The same points and some others measured another way (B), then each row and its match in B:
B:
1: [ 202 -266  -96  229   95  -26   77  235  325  -50 -194  234  297   72
  217   49  260  230  -90    7 -285  219  -55  204]
2: [ 321   46 -378 -174   60  -96  -25  228  263 -164 -141  383   52   36
  238  179  535  250  -22 -190 -463  344  173 -289]
3: [ 119  221 -163  -61  106  -68 -103  220  -19   40  211 -207   91 -117
 -374  -90 -358    7   99  142  129 -253   81 -212]
4: [ 182 -164 -276 -190 -166 -124  -76  -25   71  291  167   62 -227  121
 -111   70  136 -179   53  101  -51   63  260 -613]
5: [ 173 -140 -348 -252 -164 -294 -100   61   59   80  258   38 -253   -5
 -121  279  141  -90    4  146 -186   73  310 -420]
6: [ 214 -412  135  252  -40  161  -76   -3  145  312 -116  -72   29  243
  -96 -148 -290 -295  182   64  238 -169   30 -260]
7: [ 148 -292  -38   89  -60   61   34   -8  147  252  -57   87   -1  194
   26  -63   75  -98   63   24  -33   94   36 -271]
8: [ 106 -392  -57   22 -110 -163  -31   73   38  -30  105  -79  -92   44
  -59  352 -116 -129   38  138 -130  -58   29   95]
9: [   0 -193  196  250   69  -49  153  141   81 -192  -71 -139  206  -18
  -20   71 -241  104   27   37 -151   52 -149  491]
10: [ -13 -202   -5    2 -111 -287   -7   65  -53  -43  297 -296 -114  -92
 -310  237 -379 -111   46  280  -17 -128  103  134]
11: [ 265 -380  -82 -176 -250 -276 -132  -45   81 -192   14  -15 -443   73
   -5  520  -30 -297  188  -46 -245  101  397 -294]
12: [ 260 -160   72   76   54   48   -1  128  173 -289 -305  103   31   94
  160  191    2   16  168 -260 -259  133   38   58]
13: [  25 -317  323  115  -65   93   58  -68 -121 -110  -96 -262 -117  130
 -109  185 -475 -268  247 -106   30 -138 -139  182]
14: [ 110 -249  -24  157   39  152  126   55  158  204 -149  169  185  195
  139 -121  200   71  -16  -56 -121  158 -159  -47]
15: [ -14 -268  -53  187   64   88  174  108  105  229   -1   99  284  120
   72  -67  155  159 -134  104 -124   95 -314  212]
16: [ 105 -506  -40  251  -59  -43   10   92  193  293   62   -4  139  135
  -50   19  -58  -87  -58  279   40  -47  -51   47]
17: [  89  -69  -10   91  148   66  194  184  154 -255 -244  212  263   36
  269  106  283  318  -45 -211 -432  294 -237  347]
18: [ -33 -149   81  197   81  -85  247  172  130 -248  -93   18  259  -36
  120  110   66  297  -92    3 -368  259 -207  582]
19: [ 229 -331 -171   36   -3   50  -46  117  175  109 -114  221   62  176
  151  164  239  -17    0  -48 -175   73  -50 -146]
20: [ -28  157  137  -99  -40 -118   78   -5 -143 -198  108 -320 -149  -91
 -290   40 -412  -65  206  -34  -52  -14  113  -30]
21: [  62 -299  -51   90   24   -6  126  121  119  -56  -84  132  148   84
  167  197  185  137  -72  -27 -302  163 -196  271]
22: [ 134 -111 -243 -130  -67 -158  -56   98   43   78  174    4  -84    3
 -117  165   32  -36    6  111 -121    8  134 -249]
23: [ 104  -72  -95  177   50   15 -101  154   56  459  255 -233  169   24
 -421 -306 -431 -136   50  373  394 -354   28 -292]
24: [ -36   51  275 -150 -154   53   95 -238 -251  -11   43 -341 -361   85
 -292  -48 -455 -317  345 -165   78  -25  112 -338]
25: [  34 -381  229   55 -151  -44  104  -98  -36 -133  -67 -137 -199  117
   14  273 -202 -192  164  -81 -176   88   -6  154]
26: [ 105  -23  163  -21  -87   67  -32 -101  -91  139   40 -274 -198  103
 -306 -134 -469 -319  309  -34  215 -158  163 -418]
27: [ -62  -82  273  -10  -70  -31  170  -91 -122 -226  -37 -232 -144   16
  -95  133 -297  -86  193 -134 -161   95  -45  182]
28: [ 225 -454   49  185  -70   83 -166   41   78  296   -2 -143  -26  196
 -189   19 -398 -362  174  159  279 -316   30 -236]
29: [ 362 -275   63  149   51   92  -92  143  231 -167 -335  115   48  164
  141  137  -59  -92  196 -205 -120   21   89  -81]
30: [  46  -16   20  153  112  248  119   72   52  308  -71   11  265  147
  -73 -348  -53   58   36  -17  101  -23 -225 -137]
31: [ 209   48 -212 -155   20  -20   14  116  112  -89  -89  195  -25   53
   95   98  268  111   59 -188 -296  204  109 -278]
32: [ 363 -172   61  172  138  152  -29  203  276 -252 -453  214  177  145
  258   76   69   67  171 -315 -233  123    6   23]
33: [-103  300  -11  -36  109    8  222   89  -74  -24  102  -95  177  -81
 -157 -206  -64  248   11  -19 -143  129 -156   73]
34: [  64  -15   50 -240 -154 -297  -57  -19 -168 -369  187 -338 -400 -124
 -280  431 -442 -225  248  -25 -157  -73  275  -46]
35: [-123  270  146 -213  -16  -88  155  -34 -276 -283  149 -334 -169 -122
 -282  100 -376   -5  194 -134 -143    9  -20   78]
36: [ -22  272   16   50  189  -36   38  253  -85 -120  162 -306  238 -174
 -367 -103 -489  142   73  118   71 -246 -132  228]
37: [ 101  -23  -87 -120  -49 -221  102   87   86 -293  -11   49  -89  -55
   57  249  143  125   37  -83 -409  295  159   36]
38: [ 165 -195   -9  219  127  148  151  160  266    7 -305  264  317  156
  276  -93  305  237  -33 -152 -276  271 -190  131]
39: [  55  278   35   42  195 -204   94  321   59 -534   -6 -153  223 -254
 -120  129 -256  318   55  -44 -297   60    5  461]
40: [ 157   73 -310 -115   25  224    3   12   72  564   40  218   76  222
  -59 -387  296   10   21  -22   82   66  -19 -773]
41: [ 325  137 -468  -96  126   57  -84  249  277  294  -18  350  208   86
   39 -238  431  194  -51   -5 -100  124  130 -628]
42: [ 183 -367  212  209  -59  146  -22  -48  113  152 -187  -86  -39  231
  -48  -65 -275 -270  220  -58  123  -66   27 -175]
43: [ -83 -102  -42  117   -3   52   26   41  -92  520  348 -289  136   45
 -433 -294 -395 -121   -2  373  355 -311 -157 -173]
44: [ -92 -252  318  125   -9  -23  206   13 -109 -359  -89 -223    6   -4
    2  311 -313    6  109 -103 -248   50 -250  618]
45: [ -16  225  -21   34  119  233  100   37  -82  372   92 -126  199   70
 -281 -482 -213   33   84   31  220 -132 -184 -322]
46: [ 297  128 -428 -118  114  -24  -93  266  225  128    4  268  166   25
   13  -84  330  192  -38   -6 -169   97  136 -453]
47: [ 109   76 -245  -89   47 -171   88  184  136 -131   43  148   97  -70
   50   91  281  269  -79   -9 -366  266   76  -24]
48: [ 240 -111  -54  211  142  158   23  192  274  123 -225  185  290  145
  100 -213  116  124   28  -61  -58   84  -54 -114]
49: [  44  219   18  120  232  107  276  203  170 -210 -259  188  388  -14
  206 -210  270  448  -30 -246 -381  365 -207  260]
50: [ 322 -290 -179  103   10  220 -204   74  169  542  -35   80   69  270
 -131 -221  -89 -271  123   96  317 -256   51 -645]
51: [ 144  -44   60   17    9  225   76  -52   49  157 -198   77  -10  214
   40 -199   31  -73  192 -230  -27  115  -18 -374]
52: [ 217  122  -62 -104   81   99  -27  103   47 -112 -147   68   -4   63
    3    6   -7   16  177 -246 -138   41   47 -281]
53: [ 109 -126 -148  -56   -4   43   37   52   64  111  -16  116   21  111
   35   43  154   23   20  -47 -160  100  -48 -192]
54: [ 290 -100  -96  114   82  118  -91  161  209  144 -152   87  138  137
  -23 -141  -36  -38  123  -50   48  -46   71 -318]
55: [ -84  278  122   -8   82  -37  153   69 -134 -135  122 -297   68 -118
 -289 -136 -384   87  128   -4  -24  -30  -50  117]
56: [  56 -227 -126   13 -156  -93 -163  -21  -70  587  446 -342 -152   66
 -543 -160 -516 -392   94  464  459 -413  166 -533]
57: [ 193   -5 -268   29   78  -24   44  192  255  148  -40  238  209   60
   74 -130  339  221  -80   27 -199  214   60 -232]
58: [ -18 -191  107    6  -76   63  172  -92  -38   35  -63  -21  -76  144
   33   55   13  -48   97 -120 -179  168 -106   -3]
59: [ 195    8 -377 -171  -23  -30  -96  102   84  326  166  113  -31   77
 -142  -72  166  -25   10   93   -2   -6  147 -605]
60: [ -85  -11  248  282  137  293  144   32  -75  322   -7 -257  303  107
 -266 -440 -471  -29  113   70  307 -233 -347   90]
61: [ 360  -72 -428 -169  -49  -32 -214  118  199  354   85  193  -90  137
  -89  -48  209 -118   66   74   26  -21  318 -822]
62: [ -45  207  -39 -180  -23   63  115  -58 -158  166  136 -131  -90   36
 -232 -182 -105  -29  124  -60    2   45  -19 -360]
63: [ -85 -224  376  206  -36  123  148  -98 -123   51  -36 -332  -10  114
 -193  -66 -532 -203  206   -5  137 -121 -182  196]
64: [-181  267  -11  -64   81  -88  251   93 -127  -69  211 -188  153 -146
 -216 -123 -125  264  -40   71 -163  102 -172  225]
65: [ 224 -316   46  261   43    5  -75  185  204   60  -84  -60  170   81
  -82    7 -267  -86   80  124   81 -144   21   57]
66: [ 190 -146 -382  -19  -45  -45 -101  106  164  548  233   96   55  118
 -182 -204  146  -58  -66  284  129  -61  136 -604]
67: [ 172  184 -159  -96   88  205  -10   74   30  238  -52   85   74  125
  -93 -273   54   17  129 -147   32    1   -9 -524]
68: [ 122 -380 -131   94  -23 -141  -22  169  131   26   84   19   75   33
   -9  258   -6   -5  -61  187 -145  -25  -42  166]
69: [ 147 -183 -127   79   17  142   71   51  172  307  -95  204  129  205
   93 -169  256   52  -10  -28  -74  145  -68 -289]
70: [ -65  145 -205 -128   36  -49  149  105  -58  112  199    6  106  -35
 -116  -67  122  198  -80   65 -172  114 -130  -53]
71: [ 305 -190  -91  231  155  180  -54  228  306  165 -242  211  324  168
  107 -184   97   79   42  -48    6    0  -53 -156]
72: [  66   74   98  -80  -62   38   20  -76  -85   62   36 -202 -171   62
 -245 -117 -308 -192  257  -83   84  -39  139 -381]

[-121   73  -88  207   28  -21 -208   40  159   55  106  -48 -155   30
  -36   90   94   33  191  212  199  -80 -279   96 -163  350   74 -119
 -158]	7
[-248  -80  102  256 -122    0 -263  168   67 -111 -118   65  -32  136
   34 -294   14  351  302  497  116 -264   12   51  -47  461  132  -84
 -384]	29
[ 203   -1 -204   50  -90  173 -266  -17   88 -174  102  113  -10  140
  129  164   40   68  185  138  -59   67 -118   50  120 -205  135   49
  -46]	58
[ -24 -209   33  112  -10  -28 -219  117  -40  157  -85 -236   72  322
 -143 -162  127  228 -125  493  183  116  301  111  -58  183  148  134
 -383]	26
[ -76  412 -197  159  -83   88   74   79   49   80  255 -194 -134  102
   53  251   50  -48  133   34  294  209 -197  166  -88  276  -26  -59
  -59]	8
[ 171 -310  -64  -55  -40   36 -214 -126  123 -160  -13  263  -25    1
  -63  167  -38  -78   69   60 -199   -4 -196   13  162 -364   35 -159
   41]	57
[-176  -22   -4 -181   12 -328  324   54 -148  252  -24 -262   38  244
 -321  -63  -21   82 -385  143  102  356  203   36   52  286  -78 -247
  -85]	3
[ 137 -115 -100 -109 -143  -44   20   15 -151  -63  -61  -67   89  413
 -117   -5   -2  171 -165  256  -51  374  442   86  262 -227  126   77
 -131]	20
[ 190  152 -379 -124  310 -139  -89   -5   50  456  294 -507   36  227
 -129  254  266  -34 -386   41  197  424 -203   33 -213  187   70   61
   10]	56
[-104 -400   60   43   92 -249 -168 -129  187   13  -69  181 -184  -55
 -354  104   10 -122    5  141  -29  -95 -208   38  -28   32   22 -331
  -66]	41
[-233  156   14    0 -209 -207  401   85 -201   67  -17 -191  -89  352
 -281   24  -72   62 -163  194  221  438  460  190  159  206  -24 -140
 -165]	35
[ -99  424 -235   51  -47   13  152   54   57   66  265 -128 -115   19
   76  241    9  -44  105  -70  198  171 -367   88  -65  310  -74 -202
   53]	68
[  36   91  -95  141 -209   36   47   44 -133    2   37 -204  -70  448
 -163  162   61   41  -46  291  237  451  513  265  151  -93  139  184
 -250]	34
[-148   20    6  233  -29   70 -280  191   72   81   -6 -153   28  150
   83 -219  102  301  172  458  217 -169  -76   60 -173  503  114   18
 -372]	42
[ -94   31  -36  107  -57   75 -115   40  133  -45   67   88  -60  -74
   70   41  -20   30  202  119   59 -145 -373   30  -54  217  -46 -217
  -74]	14
[-174  -55   83  102 -180   87  -70   66  100 -189  -44  249  -27  -97
  100  -93 -133  112  302  168  -41 -257 -295   -3   57  185  -66 -295
 -115]	38
[ 308 -260 -112   18   43  301 -560   98   99   10  -11  -64  269  150
  272 -152  144  288   44  391  -83 -128 -179  -55  -40 -111  152  211
 -239]	6
[ 183 -419  -21   57   -8   84 -502  -13  124 -168 -125  185   71  153
   10 -103   65  217  133  390 -167 -157  -14  -20   97 -188  215   47
 -213]	51
[-222 -133   91   52  -42  -99  -77   88   78  -24  -77   95   -3  -11
  -39 -206  -56  202  120  266   -3 -214 -204  -38  -23  375  -21 -300
 -174]	48
[ 299  217 -325 -142  -78  160   67   -5  -89   39  216 -202   98  277
   85  291   53  -30 -165  -36   32  506   48   98  161 -308   19  115
   76]	10
[   8 -243  104  157 -258  202 -279   92   14 -271 -167  215   74  166
  114 -191  -56  261  271  418  -57 -165  143   59  171  -82  117   27
 -309]	12
[-115  234 -179  468  -66   -1 -308   15  151  -60  168 -101 -370  268
 -143  287  191    9  371  339  401  113   89  301 -135  300  286  133
 -296]	11
[ 146 -525   45  -60   38  -49 -300  -64   74  -28 -149  127   78  123
 -168  -58   32   74 -105  292 -163  -32   29  -12  108 -247   92  -69
 -153]	67
[ -92   90  -82  200  -35   63 -178   20  185  -17  126   54 -157  -62
   39  142   36  -35  264  125  148 -116 -377   83 -117  238   10 -160
  -95]	19
[  80   76 -234 -196    6 -182  186 -126   26  -17  155   57  -92   79
 -172  321  -42 -152 -124 -173  -87  341 -167   20  181 -169  -39 -281
  226]	70
[ 165  169 -244  -45 -120  189  -78  -29   89 -226  169  181   -4    0
  229  218  -54   -3  230  -72 -127   56 -357   -1  165 -181    2 -134
  135]	21
[ -51  -29   49    7 -293  148   64   31   11 -302  -43  310    8  -23
  120    6 -201   55  250   64 -128  -73 -134   22  250 -122  -92 -259
  -19]	17
[ 391  -13 -301 -370  148   88   21  -18  -39  276  193 -288  290  124
   83  174   82  -35 -453 -100 -109  394 -266  -81   40 -287  -92    0
  169]	43
[ 320 -209 -179 -339  139   49  -76   20  -57  261   58 -253  324  172
   23   -8   84   83 -450   84 -127  277 -124  -94   39 -226  -56    8
   19]	23
[-178  371 -100  -59 -252    0  350   83  -58 -178  114  106  -44   36
  108   72 -189   73  166  -70    2  135 -167   31  194  208 -134 -344
   88]	18
